Below is a small trained network, with its code and all its weights. Each question gives an input and a class and asks what happens when units are switched off, that is, made to give their printed mean instead of their output.

import numpy as np


def w(rows, s, z=0):
    codes = np.array(rows[::2]) - 128.0
    scale = np.full(codes.shape[1], s)
    scale[-1] = z or s
    return codes * scale


def f(y):
    return y / 2 * (1 + np.tanh(0.7978845608 * (y + 0.044715 * y**3)))


def log_softmax(a):
    a = a - a.max(-1, keepdims=True)
    return a - np.log(np.exp(a).sum(-1, keepdims=True))


def net(x, mask):
    res = np.array(x, float).reshape(1, 5) / 4 @ E
    y = f(res @ A[0][:, :-1].T + A[0][:, -1])
    res = res + np.where(mask, y, B[0][:, -1]) @ B[0][:, :-1]
    return log_softmax(res[-1] @ U[:, :-1].T + U[:, -1])


A, B = {}, {}
E = w([
[163,236,190,137,86,86,17,24,149,231,167],'x0',
[147,109,16,171,155,41,153,154,68,86,109],'x1',
[144,154,91,177,47,211,103,158,190,167,48],'x2',
[132,57,184,124,235,67,151,72,210,103,40],'x3',
[253,137,46,28,188,211,115,181,70,150,76],'x4',
],0.0053)
A[0] = w([
[64,168,83,188,93,47,77,30,109,127,224,228],'N0',
[197,43,83,81,208,94,227,185,39,33,124,194],'N1',
[59,21,175,123,190,68,199,73,216,34,73,251],'N2',
[84,155,210,86,203,67,45,2,154,164,167,240],'N3',
[136,119,117,101,109,159,185,193,31,42,199,96],'N4',
[117,206,100,133,76,164,37,140,104,200,146,250],'N5',
[137,212,230,119,157,85,71,46,159,230,207,232],'N6',
[226,145,77,52,187,246,74,112,156,189,31,252],'N7',
[175,173,86,104,68,246,108,193,149,205,77,171],'N8',
[195,61,33,117,207,46,192,196,48,59,131,204],'N9',
],0.005,0.003)
B[0] = w([
[203,31,163,216,24,66,71,65,112,135,81,219],'N0',
[31,130,36,106,236,167,192,193,60,50,87,227],'N1',
[212,46,141,254,132,13,173,165,151,57,27,241],'N2',
[204,85,174,159,49,64,52,47,37,180,59,240],'N3',
[102,178,105,9,164,231,61,92,34,181,176,169],'N4',
[207,21,200,172,47,77,92,53,130,135,135,222],'N5',
[205,166,186,66,46,135,4,15,54,182,185,254],'N6',
[245,48,205,231,72,24,91,86,89,94,30,243],'N7',
[191,112,215,197,63,65,40,48,128,183,109,211],'N8',
[42,59,70,89,199,201,219,209,72,33,121,227],'N9',
],0.0051,0.0066)
U = w([
[53,171,35,18,204,210,195,174,55,95,205,60],'0',
[101,88,165,154,69,129,127,80,164,138,203,170],'1',
[106,208,122,53,193,82,174,84,213,216,181,4],'2',
[56,170,193,89,96,204,154,147,173,182,222,122],'3',
[212,126,192,133,50,49,17,2,74,200,90,148],'4',
[140,59,95,197,172,44,223,194,140,45,25,218],'5',
],0.0055,0.0036)

Each question gives the input, the list of numbers given to net, and the class t.
The units are the neurons (one row each of A and B). Each row of codes is followed by its name. A weight is (code - 128) times the scale printed after its matrix; where a second scale follows, it is the last column's (A, B and U).
mask holds one flag per neuron, in row order. A switched-off neuron (its flag False) gives its mean, the last column of its row in B, instead of its output. The means were averaged over made-up inputs and are rounded, as every weight is.
A unit's drop is (log p(t) with every unit on - log p(t) with that unit switched off) / (log p(t) with every unit on - log p(t) with every unit switched off).
The circuit of an input: a set's keep is (log p(t) with only the set's units on - log p(t) with every unit switched off) / (log p(t) with every unit on - log p(t) with every unit switched off). Starting from all 10 units, units are removed one at a time, each time the one whose removal leaves the highest keep (on an exact tie, the one counted first), for as long as the keep stays at least 0.8.
units of the circuit, in order: the units of the circuit, biggest drop first
unit that matters most: the unit with the biggest drop
k most important neurons: the k neurons with the biggest drops, biggest first
drop of u: that unit's drop, to one decimal
input [-8,-1,4,-8,2], class 0: unit that matters most -> N4
input [-2,-8,-2,6,5], class 5: units of the circuit, in order -> (N6; N2)
input [-7,7,-6,3,5], class 0: units of the circuit, in order -> (N4; N1)
input [-4,-4,7,-2,-5], class 1: units of the circuit, in order -> (N3; N7)
input [2,8,-8,1,1], class 5: 2 most important neurons -> (N0; N6)
input [-5,-7,2,3,0], class 5: 2 most important neurons -> (N6; N2)
input [-6,-7,1,-6,-6], class 3: 2 most important neurons -> (N7; N3)
input [-4,-8,-3,2,4], class 5: drop of N6 -> 0.2
input [-1,1,8,3,-7], class 5: drop of N9 -> -0.1
input [-7,6,-2,2,4], class 0: drop of N4 -> 0.2
input [-4,5,-3,-5,1], class 0: drop of N4 -> 0.0
